Here is a tiny trained network, its code and every weight. The questions are about switching its units off for an input and a class, where a switched-off unit gives its printed mean instead of its output.

import numpy as np


def w(rows, s, z=0):
    codes = np.array(rows[::2]) - 128.0
    scale = np.full(codes.shape[1], s)
    scale[-1] = z or s
    return codes * scale


def f(y):
    return np.maximum(y, 0)


def log_softmax(a):
    a = a - a.max(-1, keepdims=True)
    return a - np.log(np.exp(a).sum(-1, keepdims=True))


def net(x, mask):
    res = np.array(x, float).reshape(1, 6) / 4 @ E
    y = f(res @ A[0][:, :-1].T + A[0][:, -1])
    res = res + np.where(mask, y, B[0][:, -1]) @ B[0][:, :-1]
    return log_softmax(res[-1] @ U[:, :-1].T + U[:, -1])


A, B = {}, {}
E = w([
[125,145,182],'x0',
[85,4,118],'x1',
[190,123,183],'x2',
[173,51,87],'x3',
[127,68,198],'x4',
[82,203,163],'x5',
],0.011)
A[0] = w([
[28,174,49,194],'neuron 0',
[81,110,52,253],'neuron 1',
[64,140,5,51],'neuron 2',
[229,97,40,144],'neuron 3',
[209,186,126,227],'neuron 4',
[159,179,22,165],'neuron 5',
],0.014,0.0037)
B[0] = w([
[32,122,163,251],'neuron 0',
[2,74,141,228],'neuron 1',
[3,76,61,232],'neuron 2',
[222,22,28,237],'neuron 3',
[144,243,116,216],'neuron 4',
[64,133,21,231],'neuron 5',
],0.014,0.012)
U = w([
[173,107,249,214],'0',
[85,167,145,222],'1',
[171,101,92,146],'2',
[142,183,198,84],'3',
[138,213,139,147],'4',
[156,161,48,37],'5',
[131,77,169,251],'6',
[74,139,104,1],'7',
],0.014,0.0078)

Each question gives the input, the list of numbers given to net, and the class t.
The units are the neurons (one row each of A and B). Each row of codes is followed by its name. A weight is (code - 128) times the scale printed after its matrix; where a second scale follows, it is the last column's (A, B and U).
mask holds one flag per neuron, in row order. A switched-off neuron (its flag False) gives its mean, the last column of its row in B, instead of its output. The means were averaged over made-up inputs and are rounded, as every weight is.
A unit's drop is (log p(t) with every unit on - log p(t) with that unit switched off) / (log p(t) with every unit on - log p(t) with every unit switched off).
The circuit of an input: a set's keep is (log p(t) with only the set's units on - log p(t) with every unit switched off) / (log p(t) with every unit on - log p(t) with every unit switched off). Starting from all 6 units, units are removed one at a time, each time the one whose removal leaves the highest keep (on an exact tie, the one counted first), for as long as the keep stays at least 0.8.
units of the circuit, in order: the units of the circuit, biggest drop first
most important unit: the unit with the biggest drop
top k neurons: the k neurons with the biggest drops, biggest first
drop when u is switched off: that unit's drop, to one decimal
input [4,-4,8,-3,6,5], class 4: most important unit : neuron 4
input [0,-6,-3,5,0,7], class 4: units of the circuit, in order : (neuron 1; neuron 4; neuron 3)
input [-1,6,-4,6,8,-4], class 2: top 2 neurons : (neuron 3; neuron 0)
input [-6,3,1,6,0,6], class 6: units of the circuit, in order : (neuron 5; neuron 4)
input [4,1,6,2,1,0], class 0: units of the circuit, in order : (neuron 5; neuron 2)
input [-1,5,2,-8,-1,5], class 1: units of the circuit, in order : (neuron 3; neuron 2)
input [-5,-4,-7,-4,8,8], class 1: units of the circuit, in order : (neuron 3; neuron 5)
input [-3,-6,5,-5,8,3], class 3: units of the circuit, in order : (neuron 5; neuron 2)
input [-6,-6,1,-5,7,-7], class 2: top 2 neurons : (neuron 0; neuron 5)
input [7,-2,7,-1,-7,-7], class 5: units of the circuit, in order : (neuron 4; neuron 3)
input [8,-3,5,-2,-3,-7], class 4: units of the circuit, in order : (neuron 4; neuron 2)
input [0,8,-4,-8,4,-6], class 6: top 3 neurons : (neuron 5; neuron 4; neuron 2)
input [5,-4,-7,5,5,-6], class 2: units of the circuit, in order : (neuron 0; neuron 3)
input [0,-5,6,4,0,1], class 5: units of the circuit, in order : (neuron 0)
input [-6,-4,6,-4,-1,-2], class 5: top 2 neurons : (neuron 0; neuron 5)
input [1,-1,-7,5,8,8], class 1: units of the circuit, in order : (neuron 3; neuron 2)
input [6,7,4,-1,-7,4], class 6: units of the circuit, in order : (neuron 4; neuron 5)
input [-1,8,3,3,3,1], class 6: top 3 neurons : (neuron 5; neuron 4; neuron 3)
input [-7,4,-2,-2,4,0], class 1: top 3 neurons : (neuron 3; neuron 5; neuron 2)
input [8,5,0,7,8,-8], class 2: top neuron : (neuron 3)
input [1,3,8,2,-8,4], class 5: top 2 neurons : (neuron 0; neuron 1)
input [0,-2,7,-2,3,6], class 3: top 3 neurons : (neuron 5; neuron 2; neuron 3)
input [8,2,2,5,-1,3], class 6: top 2 neurons : (neuron 4; neuron 5)
input [-3,7,6,-6,0,-5], class 6: top 2 neurons : (neuron 5; neuron 4)
input [-7,-6,-5,-2,5,-7], class 2: top 2 neurons : (neuron 3; neuron 0)
input [3,7,4,3,-6,1], class 6: top 3 neurons : (neuron 5; neuron 4; neuron 1)
input [-1,6,1,7,3,-6], class 2: units of the circuit, in order : (neuron 3)
input [6,8,-1,-1,1,-5], class 6: drop when neuron 5 is switched off : 0.1
input [-2,-4,-6,-7,4,-1], class 1: drop when neuron 3 is switched off : 0.3
